Below is a small trained network, with its code and all its weights. Each question gives an input and a target symbol and asks what happens when units are switched off, that is, made to give their printed mean instead of their output.

import numpy as np


def w(rows, s, z=0):
    codes = np.array(rows[::2]) - 128.0
    scale = np.full(codes.shape[1], s)
    scale[-1] = z or s
    return codes * scale


def norm(h):
    return h / np.sqrt((h * h).mean(-1, keepdims=True) + 1e-5)


def f(y):
    return np.maximum(y, 0)


def softmax(a):
    e = np.exp(a - a.max(-1, keepdims=True))
    return e / e.sum(-1, keepdims=True)


def log_softmax(a):
    a = a - a.max(-1, keepdims=True)
    return a - np.log(np.exp(a).sum(-1, keepdims=True))


def net(x, mask):
    ids = ['ΔΠΣβεζμτφω'.index(c) for c in x.split()]
    T = len(ids)
    res = E[ids] + P[:T]
    q, k, v = (norm(res) @ M[0].T for M in (Q, K, V))
    z = softmax(np.where(np.tri(T) > 0, q @ k.T / 2**0.5, -1e9)) @ v
    res = res + np.where(mask[0], z, O[0][:, -1]) @ O[0][:, :-1]
    y = f(norm(res) @ A[0][:, :-1].T + A[0][:, -1])
    res = res + np.where(mask[1:9], y, B[0][:, -1]) @ B[0][:, :-1]
    return log_softmax(norm(res)[-1] @ U[:, :-1].T + U[:, -1])


Q, K, V, O, A, B = {}, {}, {}, {}, {}, {}
E = w([
[135,134,117,61,143,160,131,182],'Δ',
[143,153,137,104,149,158,222,153],'Π',
[170,97,95,69,128,175,176,169],'Σ',
[4,143,80,167,126,76,165,117],'β',
[52,87,87,60,156,47,120,191],'ε',
[220,135,95,92,187,173,149,165],'ζ',
[169,116,35,77,14,158,99,148],'μ',
[44,142,91,111,171,229,154,166],'τ',
[176,161,142,122,107,82,134,132],'φ',
[209,109,58,136,172,125,148,115],'ω',
],0.0035)
P = w([
[196,138,140,255,118,165,90,167],'0',
[94,130,145,169,118,127,104,117],'1',
[216,105,114,154,133,129,136,188],'2',
[157,205,98,132,121,122,128,154],'3',
[86,125,145,146,117,117,108,108],'4',
[199,101,118,96,130,112,147,164],'5',
[143,206,96,84,123,99,132,133],'6',
[85,125,139,135,120,101,112,104],'7',
],0.0063)
Q[0] = w([
[150,30,142,147,119,133,147,224],'h1',
[171,129,56,53,121,121,177,255],'h1',
],0.0079)
K[0] = w([
[51,123,221,109,116,165,93,57],'h1',
[140,77,141,27,162,112,142,1],'h1',
],0.0078)
V[0] = w([
[65,140,209,30,56,168,193,192],'h1',
[155,2,91,132,82,162,200,110],'h1',
],0.004)
O[0] = w([
[154,145,146,253,124,185,75,215,70],'h1',
[126,35,108,212,125,164,199,115,253],'h1',
],0.0055,0.0016)
A[0] = w([
[79,82,107,55,184,179,112,189,251],'n1',
[81,70,124,101,74,48,96,112,105],'n2',
[105,249,114,122,147,170,100,217,61],'n3',
[176,194,159,60,81,130,231,68,129],'n4',
[85,161,152,207,66,39,190,70,43],'n5',
[231,145,101,108,93,107,127,243,77],'n6',
[211,115,76,69,228,152,209,195,81],'n7',
[254,108,58,79,112,189,31,113,59],'n8',
],0.0043,0.0025)
B[0] = w([
[188,182,104,162,154,125,102,131,219],'n1',
[155,85,169,126,128,215,158,122,182],'n2',
[181,113,174,25,148,151,224,118,184],'n3',
[137,127,105,222,153,98,85,207,216],'n4',
[156,173,180,66,91,103,123,131,157],'n5',
[61,125,141,126,165,148,217,87,254],'n6',
[74,106,129,110,1,112,52,86,252],'n7',
[62,175,170,100,190,107,101,155,217],'n8',
],0.005,0.0041)
U = w([
[254,202,138,75,179,209,136,136,147],'Δ',
[161,190,191,158,159,80,174,220,137],'Π',
[192,94,99,223,132,172,150,169,217],'Σ',
[40,158,178,107,109,88,121,61,133],'β',
[42,68,207,63,212,125,103,142,80],'ε',
[151,166,26,131,102,51,28,132,178],'ζ',
[62,60,117,95,12,198,137,103,7],'μ',
[15,193,92,128,199,178,172,125,76],'τ',
[181,164,229,95,78,85,110,93,144],'φ',
[213,49,82,62,165,97,213,62,170],'ω',
],0.0065,0.0017)

Each question gives the input, a string of symbols that net reads in full, and the target symbol t.
The units are the heads (2 rows each of Q, K, V and O) and the neurons (one row each of A and B). Each row of codes is followed by its name. A weight is (code - 128) times the scale printed after its matrix; where a second scale follows, it is the last column's (O, A, B and U).
mask holds one flag per unit, heads first, then neurons. A switched-off unit (its flag False) gives its mean, the last column of its rows in O or B, instead of its output. The means were averaged over made-up inputs and are rounded, as every weight is.
A unit's drop is (log p(t) with every unit on - log p(t) with that unit switched off) / (log p(t) with every unit on - log p(t) with every unit switched off).
The circuit of an input: a set's keep is (log p(t) with only the set's units on - log p(t) with every unit switched off) / (log p(t) with every unit on - log p(t) with every unit switched off). Starting from all 9 units, units are removed one at a time, each time the one whose removal leaves the highest keep (on an exact tie, the one counted first), for as long as the keep stays at least 0.8.
units of the circuit, in order: the units of the circuit, biggest drop first
most important unit: the unit with the biggest drop
top k neurons: the k neurons with the biggest drops, biggest first
drop when u is switched off: that unit's drop, to one decimal
input μ Σ Π Σ μ β, target μ: units of the circuit, in order -> [n7]
input Δ Δ μ β Π ω, target Π: units of the circuit, in order -> [h1, n8]
input ζ ω β τ Π Π τ, target Δ: units of the circuit, in order -> [n3, n1]
input Π ω Π Π, target ζ: units of the circuit, in order -> [h1, n4, n7, n6]
input ω μ ζ, target μ: units of the circuit, in order -> [n7, n6]
input ζ Σ ζ Σ Δ ω τ, target ζ: top 2 neurons -> [n6, n4]
input τ ω μ Σ φ ω ω ω, target ω: top 4 neurons -> [n7, n8, n2, n6]
input ω Σ β τ, target Δ: top 4 neurons -> [n3, n1, n6, n8]
input μ β ζ Δ ζ φ, target ζ: units of the circuit, in order -> [n4, n7]
input μ β Σ Σ φ, target φ: top 2 neurons -> [n5, n6]
input μ Π Δ Π μ ε, target μ: top 4 neurons -> [n7, n6, n4, n8]
input μ μ τ, target μ: top 3 neurons -> [n7, n4, n6]
input ω Σ ω Σ β β, target μ: top 2 neurons -> [n7, n8]
input ζ β ω, target β: most important unit -> n7
input Δ μ ω, target μ: top 3 neurons -> [n7, n4, n6]
input τ β Π ω μ Σ, target μ: top 2 neurons -> [n7, n6]
input Π ε ζ ω ζ Δ, target ζ: top 2 neurons -> [n7, n4]
input ω β Π μ, target τ: top 2 neurons -> [n6, n8]
input Σ ε τ ζ Π, target Π: top 4 neurons -> [n7, n4, n5, n6]
input Π ε Π Σ Π, target Π: most important unit -> n7
input Σ Π ω ε μ μ, target μ: top 4 neurons -> [n7, n6, n4, n3]
input φ ω ζ ω, target ζ: drop when n4 is switched off -> 0.4
input Δ τ μ μ Σ φ, target Σ: drop when h1 is switched off -> 1.4
input τ τ ω μ Σ φ, target Σ: drop when h1 is switched off -> 1.4
input Δ τ μ, target τ: drop when n3 is switched off -> 0.0
